Here is a tiny trained network, its code and every weight. The questions are about switching its units off for an input and a class, where a switched-off unit gives its printed mean instead of its output.

import numpy as np


def w(rows, s, z=0):
    codes = np.array(rows[::2]) - 128.0
    scale = np.full(codes.shape[1], s)
    scale[-1] = z or s
    return codes * scale


def f(y):
    return y / 2 * (1 + np.tanh(0.7978845608 * (y + 0.044715 * y**3)))


def log_softmax(a):
    a = a - a.max(-1, keepdims=True)
    return a - np.log(np.exp(a).sum(-1, keepdims=True))


def net(x, mask):
    res = np.array(x, float).reshape(1, 8) / 4 @ E
    y = f(res @ A[0][:, :-1].T + A[0][:, -1])
    res = res + np.where(mask, y, B[0][:, -1]) @ B[0][:, :-1]
    return log_softmax(res[-1] @ U[:, :-1].T + U[:, -1])


A, B = {}, {}
E = w([
[157,98,68,215],'x0',
[126,129,127,128],'x1',
[126,128,128,128],'x2',
[129,128,129,128],'x3',
[170,145,236,170],'x4',
[127,129,128,128],'x5',
[157,232,98,137],'x6',
[253,107,106,66],'x7',
],0.0057)
A[0] = w([
[92,174,186,17,84],'neuron 1',
[168,136,197,165,98],'neuron 2',
[96,154,161,55,102],'neuron 3',
[167,164,106,116,91],'neuron 4',
[94,146,170,44,80],'neuron 5',
[197,113,112,80,72],'neuron 6',
[162,94,86,219,77],'neuron 7',
[90,120,50,74,80],'neuron 8',
[221,114,146,86,110],'neuron 9',
[199,110,123,99,92],'neuron 10',
[166,231,83,157,120],'neuron 11',
[118,1,130,119,111],'neuron 12',
[137,156,182,116,147],'neuron 13',
[156,93,95,203,135],'neuron 14',
[116,33,149,124,105],'neuron 15',
[53,161,131,156,88],'neuron 16',
[50,161,134,134,75],'neuron 17',
[99,132,108,120,87],'neuron 18',
[140,249,85,141,112],'neuron 19',
[141,140,131,97,51],'neuron 20',
[67,165,162,190,110],'neuron 21',
[112,149,54,96,162],'neuron 22',
[162,103,82,226,69],'neuron 23',
[85,150,131,168,109],'neuron 24',
[201,154,77,85,134],'neuron 25',
[167,132,198,178,97],'neuron 26',
[79,135,133,163,94],'neuron 27',
[196,114,121,102,79],'neuron 28',
[73,177,136,144,144],'neuron 29',
[197,144,177,197,158],'neuron 30',
[142,101,173,144,81],'neuron 31',
[125,158,132,133,79],'neuron 32',
[154,140,199,158,99],'neuron 33',
[150,151,202,144,86],'neuron 34',
[118,190,112,123,62],'neuron 35',
[169,113,84,242,97],'neuron 36',
[113,14,145,129,110],'neuron 37',
[166,136,212,175,64],'neuron 38',
[96,120,48,82,71],'neuron 39',
[93,112,40,77,99],'neuron 40',
[98,153,106,146,139],'neuron 41',
[94,126,122,162,84],'neuron 42',
[76,150,151,155,111],'neuron 43',
[102,74,152,108,88],'neuron 44',
[130,124,114,128,254],'neuron 45',
[93,124,110,141,73],'neuron 46',
[114,104,128,164,46],'neuron 47',
[153,89,92,197,78],'neuron 48',
],0.0092,0.0059)
B[0] = w([
[189,146,124,3,170],'neuron 1',
[105,137,65,146,148],'neuron 2',
[167,136,114,70,146],'neuron 3',
[149,141,150,158,127],'neuron 4',
[184,158,126,68,142],'neuron 5',
[196,90,152,176,145],'neuron 6',
[187,131,119,57,141],'neuron 7',
[128,145,31,140,157],'neuron 8',
[156,62,178,181,176],'neuron 9',
[173,90,149,177,146],'neuron 10',
[106,205,181,152,178],'neuron 11',
[99,190,171,157,166],'neuron 12',
[97,125,104,95,162],'neuron 13',
[148,120,136,68,161],'neuron 14',
[116,184,158,156,143],'neuron 15',
[178,88,148,164,151],'neuron 16',
[179,96,134,145,142],'neuron 17',
[142,129,111,138,115],'neuron 18',
[108,211,172,156,179],'neuron 19',
[174,149,124,138,102],'neuron 20',
[162,67,163,167,173],'neuron 21',
[69,123,88,118,196],'neuron 22',
[184,149,124,53,141],'neuron 23',
[154,102,151,154,141],'neuron 24',
[126,83,168,142,192],'neuron 25',
[103,142,52,144,151],'neuron 26',
[170,110,149,155,132],'neuron 27',
[178,98,141,173,137],'neuron 28',
[130,89,156,141,173],'neuron 29',
[67,128,85,115,195],'neuron 30',
[125,162,103,149,117],'neuron 31',
[142,146,125,141,108],'neuron 32',
[107,138,58,136,146],'neuron 33',
[110,147,59,122,140],'neuron 34',
[148,168,134,149,115],'neuron 35',
[170,144,126,30,163],'neuron 36',
[113,193,172,160,156],'neuron 37',
[112,153,26,150,145],'neuron 38',
[127,151,38,152,150],'neuron 39',
[102,134,21,154,175],'neuron 40',
[123,109,139,139,150],'neuron 41',
[163,120,141,145,118],'neuron 42',
[164,91,134,148,147],'neuron 43',
[141,178,140,132,122],'neuron 44',
[56,62,157,81,254],'neuron 45',
[156,129,121,148,111],'neuron 46',
[177,151,135,140,101],'neuron 47',
[163,133,119,81,130],'neuron 48',
],0.026,0.0046)
U = w([
[205,134,146,37,79],'0',
[98,112,15,221,76],'1',
[206,21,186,254,64],'2',
[62,92,187,130,249],'3',
[65,91,186,133,252],'4',
[101,245,223,201,23],'5',
],0.0064,0.0025)

Each question gives the input, the list of numbers given to net, and the class t.
The units are the neurons (one row each of A and B). Each row of codes is followed by its name. A weight is (code - 128) times the scale printed after its matrix; where a second scale follows, it is the last column's (A, B and U).
mask holds one flag per neuron, in row order. A switched-off neuron (its flag False) gives its mean, the last column of its row in B, instead of its output. The means were averaged over made-up inputs and are rounded, as every weight is.
A unit's drop is (log p(t) with every unit on - log p(t) with that unit switched off) / (log p(t) with every unit on - log p(t) with every unit switched off).
The circuit of an input: a set's keep is (log p(t) with only the set's units on - log p(t) with every unit switched off) / (log p(t) with every unit on - log p(t) with every unit switched off). Starting from the 12 units with the biggest drops (on a tie, the unit counted first), units are removed one at a time, each time the one whose removal leaves the highest keep (on an exact tie, the one counted first), for as long as the keep stays at least 0.8.
circuit, biggest first: the units of the circuit, biggest drop first
k most important neurons: the k neurons with the biggest drops, biggest first
drop when u is switched off: that unit's drop, to one decimal
input [-8,7,-3,1,0,2,-7,0], class 0: circuit, biggest first -> (neuron 1)
input [-2,-6,3,-4,-8,-2,-7,-6], class 1: 2 most important neurons -> (neuron 40; neuron 8)
input [6,-1,-5,5,-3,-6,-2,-6], class 0: circuit, biggest first -> (neuron 36; neuron 23; neuron 7)
input [1,1,0,6,2,-3,3,-5], class 2: circuit, biggest first -> (neuron 21; neuron 16; neuron 43)
input [-1,5,6,0,-6,1,-7,2], class 5: circuit, biggest first -> (neuron 12; neuron 37)
input [7,1,5,-6,-7,-7,2,-3], class 0: circuit, biggest first -> (neuron 36; neuron 23)
input [-8,-3,0,2,-7,-8,-1,6], class 0: 2 most important neurons -> (neuron 1; neuron 5)
input [4,3,4,8,0,3,-7,-3], class 5: 2 most important neurons -> (neuron 37; neuron 12)
input [7,1,4,-1,-1,-1,-2,-8], class 2: circuit, biggest first -> (neuron 21; neuron 16)
input [-4,6,-2,-1,5,4,5,1], class 1: circuit, biggest first -> (neuron 34; neuron 38)
input [-3,7,-1,1,-7,-1,-6,-7], class 1: 3 most important neurons -> (neuron 40; neuron 8; neuron 39)
input [8,-8,7,-7,-1,6,1,8], class 0: 3 most important neurons -> (neuron 36; neuron 23; neuron 7)
input [5,3,-3,6,1,3,-6,3], class 5: 3 most important neurons -> (neuron 12; neuron 37; neuron 15)
input [-3,4,1,-3,5,-6,7,6], class 5: circuit, biggest first -> (neuron 11)
input [6,6,-1,4,5,5,-6,-4], class 0: circuit, biggest first -> (neuron 36; neuron 7)
input [7,-1,5,1,8,-1,-5,-6], class 1: 2 most important neurons -> (neuron 38; neuron 26)
input [-7,3,-2,-2,1,-7,-7,-3], class 0: 2 most important neurons -> (neuron 1; neuron 5)
input [7,6,1,8,6,4,2,7], class 0: 4 most important neurons -> (neuron 36; neuron 23; neuron 7; neuron 14)
input [6,-5,-5,-6,-6,-5,7,-4], class 5: 2 most important neurons -> (neuron 19; neuron 11)
input [3,-3,0,-2,-8,3,-4,1], class 1: circuit, biggest first -> (neuron 40)
input [-7,-5,-4,5,-8,8,6,-5], class 1: 3 most important neurons -> (neuron 40; neuron 8; neuron 39)
input [-4,-2,6,-4,5,2,4,-8], class 2: drop when neuron 21 is switched off -> 0.1
